M =
[[-40   6 -47 -11  11 -41  41 -38  14  23 -26  -2  17 -26 -31]
 [ -2  18  15   5  14  -8   8  21 -67   4 -20  -9  29  -3  -6]
 [  2  30   3 -21 -17  53 -14  10 -10  10   5  -1   7 -44 -13]
 [ -3  21 -14 -13  -4  45 -27 -13  28 -32  38 -17  32 -31 -32]
 [-23   1  -9   4  -1   8  41 -25 -29  12  -1  12   7 -11  19]
 [  4   8 -50   8  -1   1   6 -32 -30  15  30 -10   4 -22  13]
 [  4 -14 -26  20  -8 -18  29 -29 -30  15   6   4 -16  -5 -14]]
M[0][0]	-40
M[6][1]	-14
M[1][3]	5
M[6][12]	-16
M[:, 12]	[17, 29, 7, 32, 7, 4, -16]
M[:, 13]	[-26, -3, -44, -31, -11, -22, -5]
M[4][13]	-11
M[3][14]	-32
M[1][9]	4
M[:, 6]	[41, 8, -14, -27, 41, 6, 29]
M[3][5]	45
M[0][13]	-26
M[5][2]	-50
M[1][14]	-6
M[0][4]	11
M[3][4]	-4
M[:, 3]	[-11, 5, -21, -13, 4, 8, 20]
M[2][5]	53
M[3][6]	-27
M[6][5]	-18
M[0][1]	6
M[1]	[-2, 18, 15, 5, 14, -8, 8, 21, -67, 4, -20, -9, 29, -3, -6]
M[4]	[-23, 1, -9, 4, -1, 8, 41, -25, -29, 12, -1, 12, 7, -11, 19]
M[1][7]	21
M[5][0]	4
M[5]	[4, 8, -50, 8, -1, 1, 6, -32, -30, 15, 30, -10, 4, -22, 13]
M[3]	[-3, 21, -14, -13, -4, 45, -27, -13, 28, -32, 38, -17, 32, -31, -32]
M[1][1]	18
M[6][4]	-8
M[0][14]	-31
M[5][4]	-1
M[4][1]	1

X =
-0.10,-0.13,-0.04,0.18,-0.10,0.00,-0.06,-0.05
-0.11,-0.13,-0.05,0.19,-0.10,0.00,-0.06,-0.04
-0.11,-0.13,-0.05,0.18,-0.10,0.00,-0.06,-0.05
Indices start at 0.
(0, 0) = -0.10
(1, 0) = -0.11
(0, 4) = -0.10
(2, 2) = -0.05
(1, 7) = -0.04
(0, 1) = -0.13
(0, 6) = -0.06
(2, 7) = -0.05
(0, 5) = 0.00
(1, 6) = -0.06
(2, 4) = -0.10
(2, 0) = -0.11
(0, 2) = -0.04
(1, 1) = -0.13

B =
[[ 74 105 111 104 105  98 116 104 114 103 108 101]
 [ 87  92 107 103  89 100  91 104 102  96  91 105]
 [ 95  99  95 100 110 101 110  96  91 104  90 107]
 [ 51 103 108  90 101  95  98 100 100 102  87  98]
 [132  97 103 106  99 107  97 107  92  97  98  88]
 [147 102 100 106 101 109  98 114 102  98 111  96]
 [181 103 104 111 100 114 102 103 103 105  94  95]
 [193 108 101 106  98 115 117 107 106 105  97 101]
 [ 84 103  96 111 111 100 108  94  91 100 103 101]]
B[-9][-12] => 74
B[0][-1] => 101
B[6] => [181, 103, 104, 111, 100, 114, 102, 103, 103, 105, 94, 95]
B[:, -1] => [101, 105, 107, 98, 88, 96, 95, 101, 101]
B[-1] => [84, 103, 96, 111, 111, 100, 108, 94, 91, 100, 103, 101]
B[:, -8] => [105, 89, 110, 101, 99, 101, 100, 98, 111]
B[-6][-4] => 100
B[8][-12] => 84
B[:, -6] => [116, 91, 110, 98, 97, 98, 102, 117, 108]
B[8][9] => 100
B[3][2] => 108
B[7] => [193, 108, 101, 106, 98, 115, 117, 107, 106, 105, 97, 101]
B[3][-12] => 51
B[-5][3] => 106
B[-1][1] => 103
B[-9][4] => 105
B[-7] => [95, 99, 95, 100, 110, 101, 110, 96, 91, 104, 90, 107]
B[:, 5] => [98, 100, 101, 95, 107, 109, 114, 115, 100]
B[4] => [132, 97, 103, 106, 99, 107, 97, 107, 92, 97, 98, 88]
B[-3][11] => 95
B[-2][2] => 101
B[:, 10] => [108, 91, 90, 87, 98, 111, 94, 97, 103]
B[1][-1] => 105
B[:, -10] => [111, 107, 95, 108, 103, 100, 104, 101, 96]
B[2][-4] => 91
B[-1][8] => 91
B[6][1] => 103
B[-5][-1] => 88
B[:, 8] => [114, 102, 91, 100, 92, 102, 103, 106, 91]
B[:, 3] => [104, 103, 100, 90, 106, 106, 111, 106, 111]
B[6][8] => 103

A =
0.076,0.038,0.120,-0.096,-0.002,-0.104,-0.014,0.085,-0.012,0.044,0.145,-0.056,0.011,0.113,-0.083
0.028,-0.069,0.062,0.023,0.142,-0.023,0.176,-0.129,0.232,0.048,0.062,-0.139,-0.004,-0.264,0.119
0.033,0.129,0.187,0.053,0.060,-0.054,-0.078,-0.061,-0.082,-0.026,0.084,-0.004,0.101,0.002,0.035
A[0,0]: 0.076
A[-1,-12]: 0.053
A[:, 7]: [0.085, -0.129, -0.061]
A[2,-10]: -0.054
A[0,5]: -0.104
A[:, -3]: [0.011, -0.004, 0.101]
A[2,12]: 0.101
A[-1,-14]: 0.129
A[-3,-12]: -0.096
A[-1,4]: 0.060
A[1,-8]: -0.129
A[-1]: [0.033, 0.129, 0.187, 0.053, 0.060, -0.054, -0.078, -0.061, -0.082, -0.026, 0.084, -0.004, 0.101, 0.002, 0.035]
A[-2]: [0.028, -0.069, 0.062, 0.023, 0.142, -0.023, 0.176, -0.129, 0.232, 0.048, 0.062, -0.139, -0.004, -0.264, 0.119]
A[0,-4]: -0.056
A[:, 1]: [0.038, -0.069, 0.129]
A[-2,1]: -0.069
A[-2,-15]: 0.028
A[0,2]: 0.120
A[-1,2]: 0.187
A[2,-6]: -0.026
A[:, -11]: [-0.002, 0.142, 0.060]
A[2,14]: 0.035
A[1,-9]: 0.176
A[0]: [0.076, 0.038, 0.120, -0.096, -0.002, -0.104, -0.014, 0.085, -0.012, 0.044, 0.145, -0.056, 0.011, 0.113, -0.083]
A[1,-1]: 0.119
A[-3,14]: -0.083
A[2,-8]: -0.061

data = [64 37 30 57 42 35 18 76 23 32 65 71 41 33 34]
data[0] = 64
data[3] = 57
data[8] = 23
data[4] = 42
data[2] = 30
data[10] = 65

a =
[[-0.10 -0.08 -0.08 -0.11  0.23]
 [-0.11 -0.28 -0.09 -0.08 -0.05]
 [-0.11 -0.13 -0.06 -0.10  0.08]
 [-0.08  0.05 -0.09 -0.10 -0.06]
 [-0.10 -0.07 -0.02 -0.10 -0.20]
 [-0.09  0.02 -0.08 -0.09 -0.06]
 [-0.07 -0.13 -0.11 -0.12 -0.14]
 [-0.10 -0.08 -0.08 -0.09 -0.05]
 [-0.11 -0.09 -0.04 -0.13 -0.13]
 [-0.07 -0.13 -0.14 -0.10 -0.05]
 [-0.09 -0.12 -0.02 -0.10 -0.08]
 [-0.11 -0.04 -0.25 -0.09 -0.08]]
Indices start at 0.
row 0 col 0 = -0.10
row 10 col 4 = -0.08
row 2 col 4 = 0.08
row 2 col 3 = -0.10
row 1 col 4 = -0.05
row 9 col 3 = -0.10
row 11 col 3 = -0.09
row 6 col 0 = -0.07
row 5 col 2 = -0.08
row 2 col 0 = -0.11
row 5 col 1 = 0.02
row 6 col 2 = -0.11
row 4 col 0 = -0.10
row 6 col 4 = -0.14
row 0 col 3 = -0.11
row 3 col 3 = -0.10
row 11 col 4 = -0.08
row 0 col 2 = -0.08
row 1 col 3 = -0.08
row 1 col 2 = -0.09
row 11 col 2 = -0.25
row 4 col 4 = -0.20
row 7 col 1 = -0.08
row 6 col 3 = -0.12
row 3 col 1 = 0.05
row 5 col 3 = -0.09
row 6 col 1 = -0.13
row 10 col 3 = -0.10
row 7 col 3 = -0.09
row 5 col 0 = -0.09
row 9 col 2 = -0.14
row 7 col 0 = -0.10
row 3 col 2 = -0.09
